Facts:
q107 (nunu d) (truvavul q511)
q116 (nunu b) (truvavul q852)
q117 (nunu a) (truvavul q469)
q120 (nunu a) (tasto q565 q935 q469) (truvavul q250)
q122 (nunu a)
q126 (nunu a) (truvavul q47)
q127 (nunu b) (tasto q644 q309 q449 q176 q649 q197 q17)
q128 (nunu d)
q132 (nunu a)
q133 (nunu b) (truvavul q635)
q140 (nunu b) (truvavul q606)
q150 (nunu c)
q155 (nunu f)
q16 (nunu a) (truvavul q764)
q167 (nunu e) (tasto q410 q270 q752 q51) (truvavul q536)
q17 (nunu d) (truvavul q625)
q176 (nunu c) (truvavul q632)
q18 (nunu d) (truvavul q350)
q185 (nunu a)
q191 (nunu a) (truvavul q891)
q196 (nunu b) (truvavul q132)
q197 (nunu e) (truvavul q208)
q205 (nunu d) (tasto q957 q637)
q208 (nunu d) (truvavul q880)
q22 (nunu c) (tasto q309 q524)
q223 (nunu e) (tasto q523 q406 q261 q625) (truvavul q918)
q225 (nunu a) (truvavul q297)
q231 (nunu c) (tasto q18 q486 q408 q539 q852) (truvavul q667)
q235 (nunu a) (truvavul q957)
q250 (nunu d) (truvavul q122)
q251 (nunu a) (truvavul q791)
q254 (nunu d) (truvavul q525)
q257 (nunu b) (truvavul q879)
q258 (nunu a) (truvavul q29)
q261 (nunu b) (truvavul q959)
q270 (nunu f)
q271 (nunu a) (truvavul q794)
q28 (nunu a) (tasto q150 q917)
q285 (nunu e) (truvavul q892)
q29 (nunu a) (tasto q225 q379 q140 q590 q714 q586) (truvavul q16)
q295 (nunu f) (truvavul q604)
q297 (nunu b) (truvavul q261)
q299 (nunu a) (tasto q795 q935 q714)
q307 (nunu b) (truvavul q752)
q309 (nunu a) (truvavul q380)
q310 (nunu a) (truvavul q150)
q311 (nunu a) (tasto q644 q254 q379) (truvavul q649)
q33 (nunu b) (truvavul q871)
q341 (nunu d) (truvavul q415)
q342 (nunu b) (truvavul q352)
q350 (nunu b) (truvavul q738)
q352 (nunu c) (tasto q191 q578 q794) (truvavul q464)
q359 (nunu c) (truvavul q254)
q37 (nunu b) (truvavul q527)
q372 (nunu b) (tasto q879 q953 q483)
q378 (nunu d) (truvavul q863)
q379 (nunu f) (truvavul q117)
q380 (nunu a) (tasto q410 q486)
q396 (nunu a) (tasto q606 q155 q295 q486 q635)
q399 (nunu b) (truvavul q465)
q406 (nunu a)
q408 (nunu a) (truvavul q512)
q410 (nunu a) (truvavul q690)
q415 (nunu a) (truvavul q930)
q449 (nunu a) (truvavul q486)
q458 (nunu e) (tasto q942 q829 q107) (truvavul q637)
q464 (nunu a) (tasto q957 q512) (truvavul q523)
q465 (nunu b) (truvavul q931)
q469 (nunu c)
q47 (nunu b) (truvavul q997)
q478 (nunu d) (truvavul q378)
q481 (nunu d) (tasto q669 q667 q795 q51)
q483 (nunu f) (truvavul q458)
q486 (nunu c) (truvavul q856)
q496 (nunu a) (tasto q688 q511 q406 q944 q415) (truvavul q586)
q51 (nunu b) (truvavul q408)
q511 (nunu f) (truvavul q483)
q512 (nunu a) (truvavul q941)
q523 (nunu b) (truvavul q862)
q524 (nunu b) (truvavul q846)
q525 (nunu a) (truvavul q786)
q527 (nunu f)
q529 (nunu d)
q536 (nunu c) (truvavul q987)
q539 (nunu b) (truvavul q964)
q540 (nunu c) (truvavul q307)
q557 (nunu c) (tasto q647 q197)
q565 (nunu c) (truvavul q28)
q577 (nunu e) (truvavul q736)
q578 (nunu f) (truvavul q197)
q586 (nunu b)
q590 (nunu d) (truvavul q127)
q599 (nunu b) (truvavul q845)
q604 (nunu a)
q606 (nunu a) (truvavul q716)
q615 (nunu a) (tasto q47 q540 q987 q297)
q625 (nunu d) (truvavul q630)
q626 (nunu c)
q630 (nunu f)
q631 (nunu e)
q632 (nunu b) (truvavul q285)
q635 (nunu a) (truvavul q18)
q637 (nunu d) (truvavul q196)
q640 (nunu a) (tasto q37 q864)
q644 (nunu a) (truvavul q342)
q646 (nunu c) (tasto q309 q604) (truvavul q120)
q647 (nunu a) (truvavul q529)
q648 (nunu d) (truvavul q176)
q649 (nunu a) (truvavul q669)
q661 (nunu a) (tasto q879 q122 q794 q774) (truvavul q258)
q667 (nunu b) (truvavul q577)
q669 (nunu a) (truvavul q540)
q67 (nunu c) (tasto q271 q565)
q674 (nunu c)
q680 (nunu e) (truvavul q225)
q688 (nunu a) (truvavul q741)
q690 (nunu a) (tasto q270 q524 q465 q871) (truvavul q774)
q694 (nunu b) (tasto q250 q840 q586)
q714 (nunu c) (truvavul q688)
q716 (nunu a)
q734 (nunu c) (truvavul q75)
q736 (nunu c) (truvavul q796)
q738 (nunu e) (truvavul q644)
q741 (nunu f) (truvavul q205)
q75 (nunu b) (truvavul q590)
q750 (nunu b) (tasto q851 q539 q630 q483)
q752 (nunu b) (truvavul q798)
q753 (nunu a) (tasto q997 q310 q511 q630) (truvavul q251)
q76 (nunu a) (truvavul q295)
q764 (nunu a) (truvavul q17)
q774 (nunu a) (truvavul q937)
q786 (nunu d) (truvavul q991)
q791 (nunu a) (tasto q734)
q794 (nunu d) (truvavul q911)
q795 (nunu c)
q796 (nunu e) (truvavul q22)
q798 (nunu b) (truvavul q944)
q816 (nunu a) (tasto q840 q586) (truvavul q399)
q823 (nunu b) (tasto q285 q261)
q829 (nunu b)
q833 (nunu d)
q840 (nunu c)
q845 (nunu d)
q846 (nunu b) (truvavul q33)
q850 (nunu e) (truvavul q167)
q851 (nunu c) (truvavul q674)
q852 (nunu e) (truvavul q833)
q856 (nunu e) (tasto q952 q892 q155)
q859 (nunu e) (tasto q928 q863 q649 q786 q864) (truvavul q942)
q862 (nunu c) (truvavul q795)
q863 (nunu a) (truvavul q829)
q864 (nunu b) (truvavul q661)
q871 (nunu a)
q879 (nunu f) (truvavul q850)
q880 (nunu b) (truvavul q864)
q884 (nunu b) (tasto q309 q626) (truvavul q271)
q890 (nunu a) (tasto q734 q674 q132 q864) (truvavul q128)
q891 (nunu f) (truvavul q631)
q892 (nunu a) (truvavul q524)
q911 (nunu e) (truvavul q851)
q912 (nunu b) (truvavul q694)
q917 (nunu b)
q918 (nunu b) (tasto q669)
q928 (nunu a)
q930 (nunu d) (tasto q185)
q931 (nunu d)
q935 (nunu e)
q937 (nunu a) (truvavul q67)
q941 (nunu a) (tasto q270 q150 q208)
q942 (nunu c) (truvavul q565)
q944 (nunu c) (truvavul q478)
q952 (nunu b) (truvavul q928)
q953 (nunu a)
q957 (nunu e) (truvavul q379)
q959 (nunu a)
q964 (nunu d) (truvavul q599)
q970 (nunu f) (tasto q669 q752 q465 q378 q626)
q987 (nunu c) (truvavul q840)
q991 (nunu e)
q993 (nunu b) (tasto q879 q297)
q997 (nunu a) (truvavul q953)

Known rows:
[-2 4 2 16 8 9 4 6 2 -14 -11 -10 -6 -8 1 6 17 2 14 2 16 0 -6 3 6 13 1 -1 21 11 -3 8 1 -2 -5 -16 8 -7 11 -1 -4 1 9 4 -3 2 -3 3]: q644
[3 11 6 2 0 -5 1 -5 1 -5 4 -1 6 0 9 -5 3 5 -8 0 18 5 -11 0 -2 -3 -2 -1 0 10 0 6 3 -5 11 -5 5 5 7 -13 -3 4 -13 -12 -1 4 2 1]: q952
[-3 10 -1 13 0 14 -3 -3 -14 -8 4 -5 2 -1 8 -8 8 0 -6 -3 4 8 0 12 -9 -2 -3 4 5 -3 -4 -2 -2 -10 1 28 -5 12 4 -16 17 3 -23 4 -2 8 10 3]: q774
[-10 6 1 10 6 7 -7 4 -3 -9 -13 -6 -2 -5 2 7 15 7 17 -6 8 -5 -8 12 -2 14 4 7 6 2 -10 9 -3 -6 -2 -27 4 -12 23 -4 17 -2 5 -4 -11 -4 -9 -5]: q669
[12 -26 1 -24 5 21 6 -26 -2 2 19 23 -9 35 -28 15 -1 -13 20 -43 2 6 18 -6 -6 -36 20 15 -6 -70 9 -25 1 19 10 -25 25 -11 -66 3 2 20 38 3 -49 6 -23 -2]: q205
[-1 -1 0 5 1 5 0 4 -2 0 -5 -1 -4 2 -6 -1 -2 -2 6 4 -6 -1 4 3 -2 2 0 2 4 -3 1 -1 -3 3 -4 10 -6 1 -1 1 6 -4 6 7 -1 1 0 -3]: q251
[1 9 8 -11 16 -32 -15 6 9 5 -4 -15 6 10 -5 14 1 17 -5 -1 9 6 -8 -3 -13 -6 -3 -28 -6 22 0 15 16 -14 -10 -18 5 13 -11 2 -9 10 -8 -6 7 -19 -16 9]: q864
[3 6 4 -1 6 -9 3 0 8 -5 1 -3 5 -5 6 0 9 5 1 -3 12 -1 -9 -3 4 3 -3 -4 4 13 1 10 6 -3 0 -17 11 -3 5 -1 -10 5 -2 -10 1 -2 -7 2]: q667
[4 4 1 -2 12 -8 3 3 10 -5 1 -5 5 -9 8 3 17 5 4 -9 7 -2 -7 -3 8 6 -4 -7 5 11 -1 13 9 -5 -9 -21 17 -5 4 5 -10 7 1 -8 4 -7 -10 7]: q586
[-7 7 -4 6 -13 12 -10 -11 -14 -5 5 -1 3 -3 15 -7 12 5 -6 -10 1 1 -5 17 -4 3 4 18 0 -10 -13 -4 -4 -11 9 4 1 0 21 -16 26 1 -26 -4 -9 6 8 -2]: q540
[-1 -10 -2 -1 7 -2 1 8 9 6 -11 -1 -5 -2 -15 3 -2 -3 15 5 -27 -11 8 -3 5 10 -1 1 5 -1 8 3 1 10 -17 0 -4 -9 -1 18 -2 -10 26 13 4 -5 -9 -5]: q791
[-10 -10 6 -3 6 2 -12 1 -3 -13 -2 7 -5 -2 9 -3 14 -10 16 -23 7 2 -4 3 16 14 -14 5 10 21 -7 9 -3 -2 -9 -5 15 -6 15 14 -5 14 0 0 3 -1 -1 3]: q795
[6 -7 -1 -13 3 -14 4 -1 14 10 1 5 4 -4 -7 -2 -3 -1 4 1 -29 -12 5 -8 9 5 -1 2 -8 -1 12 5 7 12 -10 -7 3 -12 -1 17 -11 -8 22 0 5 -6 -11 -5]: q694
[-2 -8 1 1 4 -4 0 6 9 6 -13 -1 -5 2 -17 3 -9 -3 13 10 -19 -9 5 -4 2 9 1 2 5 3 9 3 -2 12 -9 -2 -8 -6 0 14 -4 -11 27 12 2 -2 -7 -8]: q640
[6 2 -2 -12 -12 -4 3 -13 -2 12 13 11 9 2 0 -19 -13 -2 -16 4 -31 -4 7 0 -2 -10 1 13 -20 -14 13 -7 1 8 6 31 -12 0 0 -2 7 -10 -6 -1 3 8 5 -10]: q993
[-3 8 1 13 6 9 -2 4 -7 -10 -4 -7 -1 -2 4 0 10 2 3 -2 11 5 -3 7 -5 4 -3 -1 11 4 -5 4 -1 -8 -4 8 0 8 4 -9 8 4 -12 3 -1 3 3 4]: q606
[-3 -10 -1 -7 -21 8 -7 -15 -10 5 8 14 -1 4 1 -21 -12 -11 -7 -3 -30 -1 9 6 4 0 -2 22 -8 -9 6 -12 -8 10 7 36 -12 -2 7 3 11 -7 -5 9 1 13 13 -11]: q352
[6 2 -3 -11 -12 -3 2 -14 -2 12 14 10 9 1 1 -19 -13 -3 -17 3 -30 -2 7 1 -2 -10 1 13 -19 -15 12 -7 1 8 7 31 -12 0 0 -3 7 -9 -7 -2 2 8 6 -9]: q823

Rows:
No name comes twice in this set of rows, the named rows included.
[-3 3 -2 11 12 7 -2 8 0 -9 -6 -9 -2 -7 2 6 19 1 12 -6 5 0 -1 4 3 10 -3 -5 14 6 -5 8 4 -7 -15 -5 8 -1 4 2 3 4 0 5 0 -4 -5 7] | q871
[-2 -4 -2 5 4 0 -4 3 3 -5 -3 -8 -1 -5 5 6 15 2 4 -7 3 -1 -4 2 6 10 -3 -2 14 8 -9 6 4 -7 -10 -12 12 2 4 4 -2 7 -7 5 3 -5 -2 9] | q150
[-1 -1 -3 2 -9 9 -2 -7 -9 7 3 5 1 4 -6 -15 -13 -5 -7 7 -30 0 12 6 -8 -4 0 13 -8 -16 9 -10 -5 7 0 42 -20 5 -1 -5 18 -12 -4 13 0 9 9 -9] | q615
[5 -3 6 -10 -5 -16 5 -4 14 11 -4 7 2 4 -11 -5 -18 0 0 13 -15 -8 -1 -10 3 1 2 5 -8 6 15 1 0 16 7 -8 -7 -8 2 8 -12 -12 23 -3 3 1 -6 -13] | q884
[9 -26 16 -19 3 31 -1 -23 -10 -8 10 34 -17 43 -32 4 -6 -22 34 -46 10 9 14 3 -6 -33 11 24 0 -58 10 -20 -9 28 13 -9 18 -13 -56 5 9 20 46 2 -54 11 -20 -11] | q464
[0 0 -3 -11 -15 -6 1 -16 -4 12 11 9 7 4 0 -17 -21 -4 -18 8 -20 2 5 -5 -4 -9 3 13 -23 -12 14 -13 -3 8 16 25 -17 1 2 -9 4 -10 -6 0 1 12 11 -11] | q223
[1 -6 -8 -14 -3 -8 3 -8 3 11 10 5 6 -5 0 -8 -5 -4 -6 -2 -30 -5 9 -7 6 -1 1 6 -18 -10 12 -5 4 6 -4 9 -3 -8 0 7 -3 -6 5 2 4 1 0 -3] | q856
[13 5 -5 2 -9 1 14 -7 7 1 5 -3 3 -9 3 -4 7 6 -6 11 -7 -7 -1 0 8 -2 11 5 3 -12 7 -2 6 7 7 -12 6 -13 3 -3 -8 -9 7 -5 -3 4 -1 -1] | q350
[3 9 -13 15 -6 10 12 -7 -2 -7 5 -17 2 -14 13 2 18 7 -10 8 10 2 -5 1 3 4 12 2 12 -10 -3 -6 6 -8 8 -11 7 -4 8 -18 -2 -2 -12 3 -3 11 8 7] | q18
[-4 7 6 12 4 5 -1 4 -2 -9 -10 -7 -3 2 -2 2 2 2 5 5 19 5 -7 3 -6 6 -2 -2 14 12 -3 5 -3 -4 3 -2 -3 8 6 -9 3 1 -2 2 -2 4 2 0] | q410
[-12 1 -2 0 27 -11 5 20 18 11 -5 -1 14 -2 -3 20 -9 0 -1 -3 19 -2 -5 -22 -13 11 -12 -11 3 9 -12 12 -6 -17 -10 -21 2 34 -15 -4 -1 8 -15 -6 12 -16 -5 4] | q17

Now the same nodes, written a new way:
Known rows:
[-4 -22 1 3 -7 -10 -3 -4 1 7 -1 -20 0 4 5]: q577
[-8 11 1 -10 -8 0 9 2 8 1 -1 6 5 -4 1]: q736
[6 1 -17 -9 9 -2 3 13 -10 -6 -10 20 -22 3 -8]: q406
[-12 9 21 -16 15 18 2 -7 31 -16 16 12 15 4 10]: q941
[12 -7 -12 -24 -1 3 3 10 -19 3 0 -5 -1 -4 -6]: q952
[26 4 -6 -42 21 19 8 4 -23 5 12 3 -9 -1 -5]: q410
[-1 -3 -13 -6 11 -2 4 10 0 -8 -10 21 -14 0 -6]: q774
[6 58 3 8 -3 -13 -12 0 -10 9 -17 16 -9 7 -1]: q840
[-10 -11 6 6 -2 -10 -14 -5 0 4 -2 -14 -9 7 12]: q991
[-6 -17 24 -10 -3 13 -6 -18 33 4 30 -26 32 0 16]: q970
[3 13 3 5 -8 -2 10 14 -15 -6 7 1 18 3 7]: q307
[14 12 -8 41 8 6 31 2 -15 2 19 9 -18 -12 -8]: q449
[7 2 -10 -19 15 5 2 9 -8 -8 0 13 -13 1 -2]: q892
[3 -21 -8 -1 -6 -14 -3 -1 -12 10 -6 -19 -11 4 4]: q285
[7 10 0 -8 3 5 -11 3 -16 1 4 1 -7 -2 2]: q917
[-10 -41 21 3 13 11 -1 -10 -12 10 -10 57 0 -5 -18]: q764
[0 6 -5 0 15 3 12 2 12 -8 3 19 6 0 -5]: q251
[-3 24 18 -10 2 11 -13 -9 19 -3 11 4 12 5 12]: q918

Rows:
No name comes twice in this set of rows, the named rows included.
[-6 15 -7 -8 -15 -7 13 22 -41 -1 1 7 12 5 8] | q540
[-18 -32 7 -51 -11 10 13 1 31 -6 8 -8 39 -10 3] | q231
[-10 16 -2 33 -9 -3 2 6 -12 0 0 14 -31 -9 9] | q674
[17 41 -3 40 9 -1 26 6 -4 -3 12 8 -30 4 -6] | q644
[9 -4 -9 28 -10 0 13 5 -16 1 7 -2 -12 -12 -7] | q37
[-17 19 25 16 -2 13 4 -10 26 -3 21 0 -1 -5 16] | q22
[-21 2 -33 48 5 -1 -20 -12 -47 8 11 20 -27 -23 -11] | q864
[23 28 5 -16 11 15 -13 -4 -25 10 17 -3 -19 -3 5] | q465
[-5 -16 2 5 -8 -9 -25 -3 6 3 -4 0 -1 6 12] | q527
[12 24 -1 -9 13 -1 7 2 -3 2 -6 18 1 4 -9] | q271
[18 10 -5 37 10 2 21 4 49 -9 -2 1 -56 -14 -4] | q863
[15 52 1 12 15 -6 10 -2 7 6 -11 20 7 10 -14] | q225
[-6 0 19 -14 16 23 14 -11 36 -11 28 2 26 -2 7] | q690
[16 17 4 -2 5 -14 -15 -7 -16 23 -7 -19 3 14 -2] | q935

